Questions about the row below.
1) Report the 3rd entry from the right.
2) Report the 4th-last entry.
3) Report the last entry.
[ 98 136 146 100 124]
1) 146
2) 136
3) 124
